Below is a small trained network, with its code and all its weights. Each question gives an input and a target symbol and asks what happens when units are switched off, that is, made to give their printed mean instead of their output.

import numpy as np


def w(rows, s, z=0):
    codes = np.array(rows[::2]) - 128.0
    scale = np.full(codes.shape[1], s)
    scale[-1] = z or s
    return codes * scale


def f(y):
    return np.maximum(y, 0)


def softmax(a):
    e = np.exp(a - a.max(-1, keepdims=True))
    return e / e.sum(-1, keepdims=True)


def log_softmax(a):
    a = a - a.max(-1, keepdims=True)
    return a - np.log(np.exp(a).sum(-1, keepdims=True))


def net(x, mask):
    ids = ['ΓΘΛΠΦΩαβδεημξστψ'.index(c) for c in x.split()]
    T = len(ids)
    res = E[ids] + P[:T]
    u = 0
    for l in range(2):
        r = res
        for j in range(3):
            rows = slice(3 * j, 3 * j + 3)
            q, k, v = (r @ M[l][rows].T for M in (Q, K, V))
            z = softmax(np.where(np.tri(T) > 0, q @ k.T / 3**0.5, -1e9)) @ v
            o = O[l][rows]
            res = res + np.where(mask[u + j], z, o[:, -1]) @ o[:, :-1]
        u += 3
        y = f(res @ A[l][:, :-1].T + A[l][:, -1])
        res = res + np.where(mask[u : u + 8], y, B[l][:, -1]) @ B[l][:, :-1]
        u += 8
    return log_softmax(res[-1] @ U[:, :-1].T + U[:, -1])


Q, K, V, O, A, B = {}, {}, {}, {}, {}, {}
E = w([
[39,143,79],'Γ',
[114,194,163],'Θ',
[54,199,186],'Λ',
[168,197,143],'Π',
[73,151,161],'Φ',
[101,141,147],'Ω',
[62,138,164],'α',
[220,56,170],'β',
[88,140,159],'δ',
[67,180,60],'ε',
[130,200,165],'η',
[234,1,71],'μ',
[119,106,133],'ξ',
[51,46,64],'σ',
[103,127,130],'τ',
[74,139,144],'ψ',
],0.0077)
P = w([
[143,26,204],'0',
[216,136,173],'1',
[108,132,11],'2',
[49,121,192],'3',
[224,120,186],'4',
[111,155,2],'5',
],0.0071)
Q[0] = w([
[182,120,226],'L0H0',
[30,117,255],'L0H0',
[212,151,111],'L0H0',
[74,35,94],'L0H1',
[162,213,159],'L0H1',
[26,75,199],'L0H1',
[157,73,136],'L0H2',
[96,146,109],'L0H2',
[81,137,162],'L0H2',
],0.0089)
K[0] = w([
[166,117,251],'L0H0',
[145,42,168],'L0H0',
[167,216,157],'L0H0',
[89,202,121],'L0H1',
[187,78,158],'L0H1',
[157,178,159],'L0H1',
[157,137,159],'L0H2',
[96,99,105],'L0H2',
[62,146,149],'L0H2',
],0.011)
V[0] = w([
[254,175,222],'L0H0',
[91,48,96],'L0H0',
[143,241,132],'L0H0',
[137,191,122],'L0H1',
[60,73,125],'L0H1',
[143,64,148],'L0H1',
[158,109,202],'L0H2',
[102,74,180],'L0H2',
[128,172,206],'L0H2',
],0.0061)
O[0] = w([
[215,254,170,249],'L0H0',
[79,157,26,171],'L0H0',
[108,47,217,5],'L0H0',
[107,111,82,45],'L0H1',
[56,79,190,139],'L0H1',
[176,178,162,247],'L0H1',
[210,78,176,250],'L0H2',
[200,157,194,221],'L0H2',
[177,160,169,146],'L0H2',
],0.0045,0.0021)
A[0] = w([
[170,105,110,2],'L0N0',
[215,44,108,172],'L0N1',
[164,142,255,127],'L0N2',
[247,47,144,123],'L0N3',
[202,60,144,128],'L0N4',
[156,145,209,129],'L0N5',
[106,156,135,200],'L0N6',
[159,175,203,111],'L0N7',
],0.0081)
B[0] = w([
[254,220,77,128],'L0N0',
[153,137,48,253],'L0N1',
[34,52,134,241],'L0N2',
[132,101,44,252],'L0N3',
[166,144,58,212],'L0N4',
[61,76,164,206],'L0N5',
[113,196,129,214],'L0N6',
[52,90,147,195],'L0N7',
],0.009,0.006)
Q[1] = w([
[61,86,150],'L1H0',
[104,39,19],'L1H0',
[101,190,212],'L1H0',
[161,97,198],'L1H1',
[48,202,55],'L1H1',
[254,240,45],'L1H1',
[254,175,158],'L1H2',
[100,197,118],'L1H2',
[186,150,184],'L1H2',
],0.008)
K[1] = w([
[176,86,135],'L1H0',
[68,1,45],'L1H0',
[184,201,195],'L1H0',
[86,223,208],'L1H1',
[220,32,52],'L1H1',
[115,231,11],'L1H1',
[40,209,241],'L1H2',
[191,165,163],'L1H2',
[115,148,217],'L1H2',
],0.0082)
V[1] = w([
[139,183,171],'L1H0',
[106,69,162],'L1H0',
[116,228,206],'L1H0',
[78,64,254],'L1H1',
[159,156,38],'L1H1',
[121,148,196],'L1H1',
[169,132,125],'L1H2',
[63,162,102],'L1H2',
[141,96,54],'L1H2',
],0.0061)
O[1] = w([
[78,164,206,57],'L1H0',
[230,122,147,144],'L1H0',
[63,194,175,2],'L1H0',
[180,79,254,48],'L1H1',
[77,163,56,198],'L1H1',
[177,97,148,47],'L1H1',
[104,89,119,134],'L1H2',
[174,125,144,122],'L1H2',
[63,86,158,231],'L1H2',
],0.0063,0.0092)
A[1] = w([
[104,129,67,86],'L1N0',
[254,163,50,54],'L1N1',
[66,139,127,237],'L1N2',
[193,133,221,36],'L1N3',
[31,217,226,78],'L1N4',
[171,133,84,91],'L1N5',
[123,53,210,97],'L1N6',
[110,135,117,254],'L1N7',
],0.0076,0.0074)
B[1] = w([
[83,116,180,255],'L1N0',
[59,159,192,242],'L1N1',
[210,153,131,237],'L1N2',
[22,88,33,146],'L1N3',
[156,12,1,175],'L1N4',
[110,182,185,202],'L1N5',
[31,138,186,182],'L1N6',
[226,180,163,251],'L1N7',
],0.0079,0.0095)
U = w([
[194,206,153,193],'Γ',
[113,142,177,135],'Θ',
[10,72,133,3],'Λ',
[145,120,141,92],'Π',
[79,205,180,151],'Φ',
[148,129,148,104],'Ω',
[133,148,178,143],'α',
[191,18,15,126],'β',
[148,131,161,121],'δ',
[215,224,161,228],'ε',
[117,142,195,156],'η',
[2,146,48,4],'μ',
[179,108,111,95],'ξ',
[168,157,123,136],'σ',
[196,159,141,185],'τ',
[173,166,179,214],'ψ',
],0.0067,0.0055)

Each question gives the input, a string of symbols that net reads in full, and the target symbol t.
The units are the heads (3 rows each of Q, K, V and O) and the neurons (one row each of A and B). Each row of codes is followed by its name. A weight is (code - 128) times the scale printed after its matrix; where a second scale follows, it is the last column's (O, A, B and U).
mask holds one flag per unit, layer by layer, with each layer's heads first. A switched-off unit (its flag False) gives its mean, the last column of its rows in O or B, instead of its output. The means were averaged over made-up inputs and are rounded, as every weight is.
A unit's drop is (log p(t) with every unit on - log p(t) with that unit switched off) / (log p(t) with every unit on - log p(t) with every unit switched off).
top k neurons: the k neurons with the biggest drops, biggest first
k most important neurons of layer l: the k neurons of layer l with the biggest drops, biggest first
which heads matter: for each layer, one digit per head in row order, 1 if its drop is at least 0.15 and else 0, layers parted by /
drop when u is switched off: that unit's drop, to one decimal
input β μ ψ Π, target β: 3 most important neurons of layer 1 => L1N4, L1N1, L1N5
input Λ β Λ η, target Λ: 3 most important neurons of layer 0 => L0N1, L0N3, L0N4
input β μ β Θ, target β: 2 most important neurons of layer 0 => L0N3, L0N1
input μ Θ Ω Λ, target μ: 2 most important neurons of layer 1 => L1N4, L1N0
input Λ ψ Λ η, target Λ: which heads matter => 100 / 110
input η Γ η τ τ μ, target μ: 2 most important neurons of layer 1 => L1N1, L1N0
input μ μ β δ, target μ: 4 most important neurons of layer 0 => L0N1, L0N3, L0N4, L0N6
input Γ β α μ μ, target μ: top 2 neurons => L0N1, L0N3
input β α ε η, target β: which heads matter => 001 / 100
input β β τ η, target β: which heads matter => 000 / 100
input β α β β Λ, target Λ: which heads matter => 000 / 010
input β β Θ Φ, target β: top 2 neurons => L1N4, L0N3
input β τ η β β, target β: which heads matter => 000 / 000
input β μ β, target μ: which heads matter => 000 / 010
input β Θ μ β, target β: 2 most important neurons of layer 0 => L0N3, L0N6
input Θ β Ω η Λ, target Λ: which heads matter => 100 / 010
input μ Θ Λ μ β β, target μ: 2 most important neurons of layer 1 => L1N1, L1N2
input β β β Λ, target β: most important neuron of layer 1 => L1N4
input δ Λ α β ψ η, target ε: top neuron => L0N2
input β τ μ Λ, target β: drop when L1N4 is switched off => 1.5
